Here is a tiny trained network, its code and every weight. The questions are about switching its units off for an input and a class, where a switched-off unit gives its printed mean instead of its output.

import numpy as np


def w(rows, s, z=0):
    codes = np.array(rows[::2]) - 128.0
    scale = np.full(codes.shape[1], s)
    scale[-1] = z or s
    return codes * scale


def norm(h):
    return h / np.sqrt((h * h).mean(-1, keepdims=True) + 1e-5)


def f(y):
    return np.maximum(y, 0)


def log_softmax(a):
    a = a - a.max(-1, keepdims=True)
    return a - np.log(np.exp(a).sum(-1, keepdims=True))


def net(x, mask):
    res = np.array(x, float).reshape(1, 3) / 4 @ E
    u = 0
    for l in range(2):
        y = f(norm(res) @ A[l][:, :-1].T + A[l][:, -1])
        res = res + np.where(mask[u : u + 3], y, B[l][:, -1]) @ B[l][:, :-1]
        u += 3
    return log_softmax(norm(res)[-1] @ U[:, :-1].T + U[:, -1])


A, B = {}, {}
E = w([
[174,166,90,138,251,44,103,103,67,162],'x0',
[92,186,66,136,76,163,62,125,109,65],'x1',
[166,53,98,153,151,195,183,4,53,108],'x2',
],0.0017)
A[0] = w([
[45,117,178,87,92,158,122,200,228,149,1],'0.n1',
[113,193,59,127,98,147,105,104,124,88,243],'0.n2',
[186,221,128,112,156,3,94,199,184,155,9],'0.n3',
],0.0027,0.0007)
B[0] = w([
[177,141,16,110,250,3,140,31,109,70,223],'0.n1',
[112,154,85,124,116,222,18,141,108,106,208],'0.n2',
[14,125,241,123,41,230,123,210,111,183,251],'0.n3',
],0.0027,0.003)
A[1] = w([
[73,128,163,91,126,3,157,187,208,123,111],'1.n1',
[92,202,97,99,87,86,73,186,181,109,2],'1.n2',
[129,79,151,143,88,164,135,100,127,123,82],'1.n3',
],0.0042,0.00082)
B[1] = w([
[123,133,85,51,117,231,27,23,63,87,253],'1.n1',
[206,99,120,210,160,27,253,154,174,152,246],'1.n2',
[94,137,214,111,67,83,129,239,203,137,181],'1.n3',
],0.0036,0.0035)
U = w([
[133,145,35,69,164,159,30,16,70,73,255],'0',
[182,154,37,175,126,27,198,141,249,68,109],'1',
[128,17,241,84,78,110,237,119,216,150,145],'2',
[67,108,122,180,11,253,93,147,148,46,40],'3',
[56,145,238,41,169,178,73,152,99,234,107],'4',
[88,212,124,229,124,95,97,254,119,191,98],'5',
[178,70,153,202,236,68,213,72,86,209,44],'6',
],0.0088,0.0019)

Each question gives the input, the list of numbers given to net, and the class t.
The units are the neurons (one row each of A and B). Each row of codes is followed by its name. A weight is (code - 128) times the scale printed after its matrix; where a second scale follows, it is the last column's (A, B and U).
mask holds one flag per neuron, layer by layer. A switched-off neuron (its flag False) gives its mean, the last column of its row in B, instead of its output. The means were averaged over made-up inputs and are rounded, as every weight is.
A unit's drop is (log p(t) with every unit on - log p(t) with that unit switched off) / (log p(t) with every unit on - log p(t) with every unit switched off).
The circuit of an input: a set's keep is (log p(t) with only the set's units on - log p(t) with every unit switched off) / (log p(t) with every unit on - log p(t) with every unit switched off). Starting from all 6 units, units are removed one at a time, each time the one whose removal leaves the highest keep (on an exact tie, the one counted first), for as long as the keep stays at least 0.8.
units of the circuit, in order: the units of the circuit, biggest drop first
top k neurons: the k neurons with the biggest drops, biggest first
top k neurons in layer l: the k neurons of layer l with the biggest drops, biggest first
drop when u is switched off: that unit's drop, to one decimal
input [-1,-8,-6], class 0: top 2 neurons -> 1.n1, 0.n1
input [0,5,4], class 3: units of the circuit, in order -> 0.n1
input [5,3,-3], class 5: units of the circuit, in order -> 0.n3, 1.n2
input [-2,3,8], class 3: top 4 neurons -> 0.n1, 1.n3, 1.n2, 1.n1
input [-8,-5,-2], class 0: units of the circuit, in order -> 0.n1, 1.n1
input [0,3,5], class 3: top 2 neurons -> 0.n1, 1.n1
input [1,-8,-7], class 4: units of the circuit, in order -> 0.n3, 1.n1
input [0,-6,7], class 2: units of the circuit, in order -> 0.n1, 1.n3
input [-5,0,-6], class 0: units of the circuit, in order -> 1.n1, 0.n1
input [-1,2,4], class 3: units of the circuit, in order -> 1.n2, 1.n1
input [-8,1,-4], class 1: top 2 neurons -> 1.n2, 0.n1
input [7,3,-1], class 5: units of the circuit, in order -> 1.n1, 0.n3
input [0,0,1], class 2: top 3 neurons -> 0.n1, 1.n1, 0.n2
input [3,-3,-4], class 4: units of the circuit, in order -> 0.n3
input [-7,1,0], class 1: units of the circuit, in order -> 0.n1, 1.n1
input [8,-6,-7], class 4: units of the circuit, in order -> 0.n3, 1.n1
input [2,8,-3], class 5: units of the circuit, in order -> 0.n2, 1.n2, 0.n1
input [5,0,-6], class 4: top 4 neurons -> 0.n3, 1.n1, 0.n2, 1.n3
input [0,-5,3], class 2: top 3 neurons -> 0.n1, 1.n3, 1.n2
input [-1,4,-3], class 1: units of the circuit, in order -> 1.n2
input [-3,0,3], class 2: top 2 neurons -> 1.n1, 1.n3
input [-1,-5,6], class 2: top 3 neurons -> 0.n1, 1.n3, 1.n2
input [3,-6,-2], class 4: top 2 neurons in layer 0 -> 0.n3, 0.n1
input [0,-7,0], class 0: top 2 neurons in layer 0 -> 0.n3, 0.n2
input [-2,-8,-4], class 0: drop when 1.n1 is switched off -> 0.6
input [-1,-5,7], class 2: drop when 1.n3 is switched off -> 0.6
input [-2,-8,-8], class 0: drop when 1.n1 is switched off -> 1.0
